Below is a small trained network, with its code and all its weights. Each question gives an input and a class and asks what happens when units are switched off, that is, made to give their printed mean instead of their output.

import numpy as np


def w(rows, s, z=0):
    codes = np.array(rows[::2]) - 128.0
    scale = np.full(codes.shape[1], s)
    scale[-1] = z or s
    return codes * scale


def f(y):
    return np.maximum(y, 0)


def log_softmax(a):
    a = a - a.max(-1, keepdims=True)
    return a - np.log(np.exp(a).sum(-1, keepdims=True))


def net(x, mask):
    res = np.array(x, float).reshape(1, 3) / 4 @ E
    y = f(res @ A[0][:, :-1].T + A[0][:, -1])
    res = res + np.where(mask, y, B[0][:, -1]) @ B[0][:, :-1]
    return log_softmax(res[-1] @ U[:, :-1].T + U[:, -1])


A, B = {}, {}
E = w([
[182,141,156,57,71,130,105,188,124,108],'x0',
[135,88,195,75,162,193,96,63,244,111],'x1',
[163,3,118,153,106,182,152,127,98,162],'x2',
],0.017)
A[0] = w([
[199,125,150,115,91,156,96,189,89,103,174],'N0',
[176,119,99,105,109,37,130,231,88,116,100],'N1',
[23,126,86,205,203,138,126,65,104,148,85],'N2',
[79,144,89,163,128,122,151,161,108,196,65],'N3',
[129,160,219,104,163,177,96,96,195,116,232],'N4',
[160,146,153,44,1,136,115,215,76,70,87],'N5',
[83,214,114,138,97,96,127,168,155,110,62],'N6',
[140,220,89,120,140,68,123,171,146,99,106],'N7',
[61,180,104,136,225,58,116,104,162,95,57],'N8',
[90,142,92,199,100,104,131,99,50,128,245],'N9',
[108,200,178,101,133,64,122,96,155,126,51],'N10',
[129,192,58,128,73,120,171,178,34,162,128],'N11',
[194,46,96,190,29,175,153,158,37,161,129],'N12',
[131,128,109,148,89,79,173,157,60,148,36],'N13',
[61,98,79,242,218,98,171,109,128,116,121],'N14',
[161,47,110,171,92,139,139,159,132,173,58],'N15',
[110,169,137,171,136,104,78,122,122,119,168],'N16',
[81,167,54,154,115,110,147,176,19,91,103],'N17',
[82,182,131,89,125,58,64,128,85,133,150],'N18',
[166,92,118,131,103,197,80,126,139,175,102],'N19',
[230,149,121,82,31,131,107,153,205,137,31],'N20',
[159,56,105,178,124,137,159,120,84,230,103],'N21',
],0.0091,0.012)
B[0] = w([
[106,187,119,126,111,60,123,67,103,170,202],'N0',
[110,105,138,116,117,154,102,95,175,116,207],'N1',
[85,183,93,133,84,145,147,45,111,152,194],'N2',
[122,142,148,116,109,181,124,115,170,131,165],'N3',
[142,85,180,109,90,104,85,129,148,107,252],'N4',
[59,206,115,145,77,151,151,38,86,183,215],'N5',
[176,119,140,137,124,125,197,138,130,109,179],'N6',
[141,134,136,113,156,90,173,152,97,82,201],'N7',
[170,124,138,96,123,173,172,149,107,119,184],'N8',
[128,120,146,113,114,106,42,114,135,119,246],'N9',
[153,132,150,129,142,180,197,167,132,104,170],'N10',
[125,94,131,102,148,146,93,138,185,102,241],'N11',
[194,119,163,140,123,102,155,161,100,114,248],'N12',
[136,138,115,120,125,247,159,106,179,93,180],'N13',
[133,182,95,118,83,138,119,64,83,152,208],'N14',
[168,139,151,119,154,121,184,146,138,99,177],'N15',
[151,124,155,135,112,77,137,137,91,105,177],'N16',
[118,81,139,101,129,161,112,125,179,103,231],'N17',
[165,103,159,127,159,111,140,195,92,133,200],'N18',
[149,112,169,111,150,140,140,157,123,80,176],'N19',
[84,176,119,93,118,210,160,77,119,141,173],'N20',
[176,141,143,100,91,102,170,156,110,105,203],'N21',
],0.012,0.019)
U = w([
[126,101,140,109,131,179,91,103,216,104,104],'0',
[101,192,116,126,119,147,151,68,69,156,116],'1',
[179,133,136,126,135,117,198,174,78,105,88],'2',
[139,109,140,131,115,6,8,129,78,136,254],'3',
[114,128,88,147,154,134,107,146,134,164,113],'4',
[99,133,110,146,152,128,120,139,133,156,113],'5',
[116,112,112,170,174,142,98,162,103,168,114],'6',
[104,105,85,155,183,95,140,124,133,111,117],'7',
],0.015,0.019)

Each question gives the input, the list of numbers given to net, and the class t.
The units are the neurons (one row each of A and B). Each row of codes is followed by its name. A weight is (code - 128) times the scale printed after its matrix; where a second scale follows, it is the last column's (A, B and U).
mask holds one flag per neuron, in row order. A switched-off neuron (its flag False) gives its mean, the last column of its row in B, instead of its output. The means were averaged over made-up inputs and are rounded, as every weight is.
A unit's drop is (log p(t) with every unit on - log p(t) with that unit switched off) / (log p(t) with every unit on - log p(t) with every unit switched off).
The circuit of an input: a set's keep is (log p(t) with only the set's units on - log p(t) with every unit switched off) / (log p(t) with every unit on - log p(t) with every unit switched off). Starting from the 12 units with the biggest drops (on a tie, the unit counted first), units are removed one at a time, each time the one whose removal leaves the highest keep (on an exact tie, the one counted first), for as long as the keep stays at least 0.8.
units of the circuit, in order: the units of the circuit, biggest drop first
most important unit: the unit with the biggest drop
top k neurons: the k neurons with the biggest drops, biggest first
drop when u is switched off: that unit's drop, to one decimal
input [-7,-5,6], class 1: units of the circuit, in order : (N14)
input [7,-7,-5], class 0: top 2 neurons : (N11, N17)
input [-7,4,-8], class 2: top 3 neurons : (N8, N5, N10)
input [-4,-2,-5], class 2: top 3 neurons : (N5, N8, N18)
input [-7,-8,-8], class 0: top 4 neurons : (N17, N11, N9, N3)
input [0,-1,-3], class 3: top 2 neurons : (N13, N12)
input [-6,2,5], class 1: top 2 neurons : (N2, N14)
input [0,3,-2], class 3: top 2 neurons : (N13, N17)
input [-4,-5,-7], class 2: top 2 neurons : (N7, N18)
input [6,-5,2], class 1: top 3 neurons : (N5, N0, N4)
input [3,3,0], class 3: top 4 neurons : (N13, N17, N11, N1)
input [-2,3,3], class 3: top 3 neurons : (N13, N17, N11)
input [2,-3,-2], class 3: drop when N20 is switched off : 0.1
input [-6,-5,-8], class 2: most important unit : N18
input [-4,-8,8], class 0: drop when N17 is switched off : 0.6
input [-6,-7,-5], class 0: drop when N11 is switched off : 0.3
input [8,2,3], class 1: drop when N14 is switched off : 0.0
